Here is a tiny trained network, its code and every weight. The questions are about switching its units off for an input and a class, where a switched-off unit gives its printed mean instead of its output.

import numpy as np


def w(rows, s, z=0):
    codes = np.array(rows[::2]) - 128.0
    scale = np.full(codes.shape[1], s)
    scale[-1] = z or s
    return codes * scale


def norm(h):
    return h / np.sqrt((h * h).mean(-1, keepdims=True) + 1e-5)


def f(y):
    return np.maximum(y, 0)


def log_softmax(a):
    a = a - a.max(-1, keepdims=True)
    return a - np.log(np.exp(a).sum(-1, keepdims=True))


def net(x, mask):
    res = np.array(x, float).reshape(1, 5) / 4 @ E
    u = 0
    for l in range(2):
        y = f(norm(res) @ A[l][:, :-1].T + A[l][:, -1])
        res = res + np.where(mask[u : u + 3], y, B[l][:, -1]) @ B[l][:, :-1]
        u += 3
    return log_softmax(norm(res)[-1] @ U[:, :-1].T + U[:, -1])


A, B = {}, {}
E = w([
[77,205,170,142,152,121,228,134,8,179,85,150],'x0',
[139,134,55,90,50,107,181,103,227,203,184,167],'x1',
[140,132,79,178,116,152,143,158,136,138,102,109],'x2',
[114,112,131,171,108,105,122,138,127,121,141,158],'x3',
[105,205,96,161,148,129,115,2,54,165,127,148],'x4',
],0.0089)
A[0] = w([
[126,187,48,124,72,120,112,7,172,184,162,154,16],'0.n1',
[135,188,90,164,134,146,88,32,86,118,142,130,107],'0.n2',
[104,166,101,83,62,94,205,139,146,212,147,153,2],'0.n3',
],0.015,0.0053)
B[0] = w([
[197,68,181,94,112,125,163,140,37,250,84,153,253],'0.n1',
[96,143,80,146,124,119,122,108,181,130,191,123,227],'0.n2',
[108,131,112,120,92,132,105,179,238,7,124,108,241],'0.n3',
],0.013)
A[1] = w([
[103,193,163,124,160,102,251,190,92,140,118,161,2],'1.n1',
[76,206,121,142,131,109,228,78,66,190,124,162,90],'1.n2',
[144,128,97,84,49,114,192,103,187,187,125,176,41],'1.n3',
],0.018,0.0017)
B[1] = w([
[157,115,105,157,168,87,182,102,83,254,134,156,191],'1.n1',
[135,116,156,78,43,157,117,172,187,27,65,127,205],'1.n2',
[70,191,99,182,212,139,99,71,99,87,178,109,253],'1.n3',
],0.013,0.016)
U = w([
[124,117,175,59,77,159,138,200,153,26,22,131,251],'0',
[72,170,66,102,178,176,106,57,148,110,243,128,8],'1',
[172,104,159,78,139,135,210,129,36,255,92,189,121],'2',
],0.008,0.0028)

Each question gives the input, the list of numbers given to net, and the class t.
The units are the neurons (one row each of A and B). Each row of codes is followed by its name. A weight is (code - 128) times the scale printed after its matrix; where a second scale follows, it is the last column's (A, B and U).
mask holds one flag per neuron, layer by layer. A switched-off neuron (its flag False) gives its mean, the last column of its row in B, instead of its output. The means were averaged over made-up inputs and are rounded, as every weight is.
A unit's drop is (log p(t) with every unit on - log p(t) with that unit switched off) / (log p(t) with every unit on - log p(t) with every unit switched off).
The circuit of an input: a set's keep is (log p(t) with only the set's units on - log p(t) with every unit switched off) / (log p(t) with every unit on - log p(t) with every unit switched off). Starting from all 6 units, units are removed one at a time, each time the one whose removal leaves the highest keep (on an exact tie, the one counted first), for as long as the keep stays at least 0.8.
circuit, biggest first: the units of the circuit, biggest drop first
k most important neurons: the k neurons with the biggest drops, biggest first
top k neurons in layer l: the k neurons of layer l with the biggest drops, biggest first
drop of u: that unit's drop, to one decimal
input [3,-6,6,4,8], class 0: top 2 neurons in layer 1 : (1.n2; 1.n3)
input [6,-2,-2,2,5], class 0: circuit, biggest first : (1.n2)
input [-4,5,7,-5,-8], class 1: 2 most important neurons : (1.n2; 0.n3)
input [-1,8,7,6,2], class 2: 3 most important neurons : (0.n1; 0.n2; 1.n2)
input [4,0,-7,-8,3], class 0: 2 most important neurons : (1.n2; 0.n3)
input [5,6,-7,4,0], class 0: 2 most important neurons : (0.n3; 0.n2)
input [1,-1,-6,0,8], class 0: top 2 neurons in layer 0 : (0.n3; 0.n2)
input [2,-4,-7,3,-1], class 2: top 2 neurons in layer 1 : (1.n1; 1.n3)
input [-7,1,-3,2,4], class 2: top 2 neurons in layer 0 : (0.n1; 0.n3)
input [-3,3,-7,-8,-6], class 1: 2 most important neurons : (0.n3; 1.n2)
input [-5,2,-4,3,-7], class 1: 2 most important neurons : (0.n3; 1.n2)
input [8,-6,8,0,-2], class 2: 2 most important neurons : (1.n1; 0.n2)
input [2,0,4,1,5], class 0: 2 most important neurons : (1.n2; 0.n3)
input [8,4,-1,-1,-1], class 0: circuit, biggest first : (0.n3)
input [-8,5,1,4,3], class 2: drop of 0.n3 : 0.0
input [-2,5,0,2,4], class 2: drop of 0.n1 : 1.6
input [8,-4,2,1,4], class 0: drop of 1.n2 : 3.0
